Below is a small trained network, with its code and all its weights. Each question gives an input and a class and asks what happens when units are switched off, that is, made to give their printed mean instead of their output.

import numpy as np


def w(rows, s, z=0):
    codes = np.array(rows[::2]) - 128.0
    scale = np.full(codes.shape[1], s)
    scale[-1] = z or s
    return codes * scale


def norm(h):
    return h / np.sqrt((h * h).mean(-1, keepdims=True) + 1e-5)


def f(y):
    return y / 2 * (1 + np.tanh(0.7978845608 * (y + 0.044715 * y**3)))


def log_softmax(a):
    a = a - a.max(-1, keepdims=True)
    return a - np.log(np.exp(a).sum(-1, keepdims=True))


def net(x, mask):
    res = np.array(x, float).reshape(1, 8) / 4 @ E
    u = 0
    for l in range(3):
        y = f(norm(res) @ A[l][:, :-1].T + A[l][:, -1])
        res = res + np.where(mask[u : u + 4], y, B[l][:, -1]) @ B[l][:, :-1]
        u += 4
    return log_softmax(norm(res)[-1] @ U[:, :-1].T + U[:, -1])


A, B = {}, {}
E = w([
[127,142,211,244,231,176,70,102,159,171],'x0',
[134,138,97,74,175,2,120,126,78,81],'x1',
[229,108,63,173,194,139,137,77,107,111],'x2',
[79,165,164,93,79,122,121,92,113,198],'x3',
[189,113,131,158,177,112,124,199,106,184],'x4',
[242,149,207,136,147,73,204,98,104,155],'x5',
[200,144,34,125,155,62,59,104,123,166],'x6',
[141,162,191,177,74,74,110,239,195,117],'x7',
],0.0077)
A[0] = w([
[93,203,61,65,163,129,133,209,119,13,253],'0.n0',
[136,170,182,73,116,150,92,2,102,147,165],'0.n1',
[96,169,236,189,87,31,207,191,254,160,56],'0.n2',
[152,105,126,126,210,79,115,190,201,48,135],'0.n3',
],0.0067,0.0033)
B[0] = w([
[108,95,143,157,76,103,141,138,83,104,254],'0.n0',
[92,57,142,137,153,94,91,111,159,159,197],'0.n1',
[190,128,200,70,104,179,74,122,137,109,238],'0.n2',
[150,63,147,249,103,121,44,103,72,104,194],'0.n3',
],0.013,0.0054)
A[1] = w([
[251,147,255,94,199,149,119,121,122,139,181],'1.n0',
[72,73,98,64,85,158,90,212,135,102,126],'1.n1',
[132,135,67,47,61,119,174,34,150,86,2],'1.n2',
[115,125,107,105,106,172,64,116,133,146,213],'1.n3',
],0.0077,0.0017)
B[1] = w([
[109,167,126,35,87,233,101,174,96,203,255],'1.n0',
[47,210,125,130,79,99,248,146,142,163,196],'1.n1',
[248,118,213,101,203,87,233,112,192,114,174],'1.n2',
[119,136,115,137,162,18,97,195,214,2,171],'1.n3',
],0.0094,0.007)
A[2] = w([
[93,109,105,125,209,153,148,113,175,210,114],'2.n0',
[192,134,160,167,113,165,172,140,118,58,160],'2.n1',
[144,100,52,148,214,129,98,182,2,222,94],'2.n2',
[76,156,84,202,131,212,144,203,242,103,4],'2.n3',
],0.0073,0.0024)
B[2] = w([
[93,181,89,134,181,132,105,31,233,177,189],'2.n0',
[72,71,183,156,248,141,96,100,112,145,206],'2.n1',
[148,210,19,93,88,141,161,120,42,183,253],'2.n2',
[244,234,67,226,189,143,135,151,215,21,210],'2.n3',
],0.011,0.0034)
U = w([
[149,211,57,98,182,192,145,87,82,238,47],'0',
[189,22,141,89,204,67,209,84,124,128,28],'1',
[46,136,130,49,35,11,221,168,118,76,108],'2',
[159,185,238,68,71,182,60,208,135,171,254],'3',
[84,39,157,232,115,137,84,167,73,46,126],'4',
[42,107,121,102,182,68,59,50,195,169,94],'5',
[137,232,84,198,165,146,127,173,206,59,178],'6',
[197,151,39,144,117,4,64,151,22,132,116],'7',
],0.014,0.0025)

Each question gives the input, the list of numbers given to net, and the class t.
The units are the neurons (one row each of A and B). Each row of codes is followed by its name. A weight is (code - 128) times the scale printed after its matrix; where a second scale follows, it is the last column's (A, B and U).
mask holds one flag per neuron, layer by layer. A switched-off neuron (its flag False) gives its mean, the last column of its row in B, instead of its output. The means were averaged over made-up inputs and are rounded, as every weight is.
A unit's drop is (log p(t) with every unit on - log p(t) with that unit switched off) / (log p(t) with every unit on - log p(t) with every unit switched off).
The circuit of an input: a set's keep is (log p(t) with only the set's units on - log p(t) with every unit switched off) / (log p(t) with every unit on - log p(t) with every unit switched off). Starting from all 12 units, units are removed one at a time, each time the one whose removal leaves the highest keep (on an exact tie, the one counted first), for as long as the keep stays at least 0.8.
circuit, biggest first: the units of the circuit, biggest drop first
k most important neurons of layer l: the k neurons of layer l with the biggest drops, biggest first
drop of u: that unit's drop, to one decimal
input [3,4,5,-6,-6,4,0,5], class 4: most important neuron of layer 0 -> 0.n3
input [-1,-8,6,-7,-6,5,6,-6], class 1: circuit, biggest first -> 1.n2, 2.n2
input [-5,8,-1,-8,0,-8,4,-1], class 4: circuit, biggest first -> 0.n3, 0.n0
input [-8,8,-4,-2,0,8,-1,-4], class 1: 3 most important neurons of layer 1 -> 1.n2, 1.n0, 1.n1
input [6,-8,-1,5,-6,-7,8,-4], class 6: circuit, biggest first -> 2.n3, 1.n3
input [1,2,-5,1,6,-1,-7,-7], class 2: 2 most important neurons of layer 2 -> 2.n1, 2.n3
input [-2,3,-5,-7,-6,-3,6,-8], class 2: circuit, biggest first -> 0.n0, 1.n1
input [8,1,2,4,-6,7,-3,-4], class 5: 2 most important neurons of layer 0 -> 0.n1, 0.n2
input [-1,-4,-2,-7,-8,-5,6,-6], class 6: 2 most important neurons of layer 1 -> 1.n3, 1.n1
input [-4,8,2,-4,-6,-5,5,0], class 2: 2 most important neurons of layer 2 -> 2.n3, 2.n2
input [2,1,3,-6,-5,8,4,6], class 3: 2 most important neurons of layer 0 -> 0.n2, 0.n0
input [4,-5,2,1,-7,-5,4,-4], class 6: 2 most important neurons of layer 2 -> 2.n3, 2.n1
input [1,-4,8,-2,8,4,6,5], class 0: 2 most important neurons of layer 1 -> 1.n0, 1.n3
input [3,3,-6,-3,0,-7,-4,6], class 4: circuit, biggest first -> 1.n0
input [0,4,-1,5,-3,-8,3,-7], class 2: 2 most important neurons of layer 1 -> 1.n1, 1.n3
input [5,-1,7,-3,-2,8,7,4], class 0: 2 most important neurons of layer 1 -> 1.n0, 1.n3
input [6,3,5,-5,-8,5,4,-3], class 0: 2 most important neurons of layer 1 -> 1.n3, 1.n0
input [-3,1,4,3,-5,-3,-2,-7], class 1: 2 most important neurons of layer 1 -> 1.n2, 1.n0
input [5,2,4,-8,-1,-8,7,6], class 4: 2 most important neurons of layer 0 -> 0.n3, 0.n0
input [6,-8,0,-7,-5,-7,-6,-3], class 6: circuit, biggest first -> 2.n3
input [-5,0,4,7,8,6,7,4], class 0: drop of 0.n0 -> 0.2
input [6,3,4,8,1,-2,-6,-3], class 5: drop of 0.n1 -> 0.5
input [6,8,-4,6,5,1,5,-4], class 0: drop of 0.n2 -> 0.0
input [3,0,3,4,2,-1,-4,-5], class 5: drop of 1.n0 -> 0.1
input [1,0,-7,0,-3,-4,-4,0], class 2: 2 most important neurons of layer 1 -> 1.n1, 1.n0
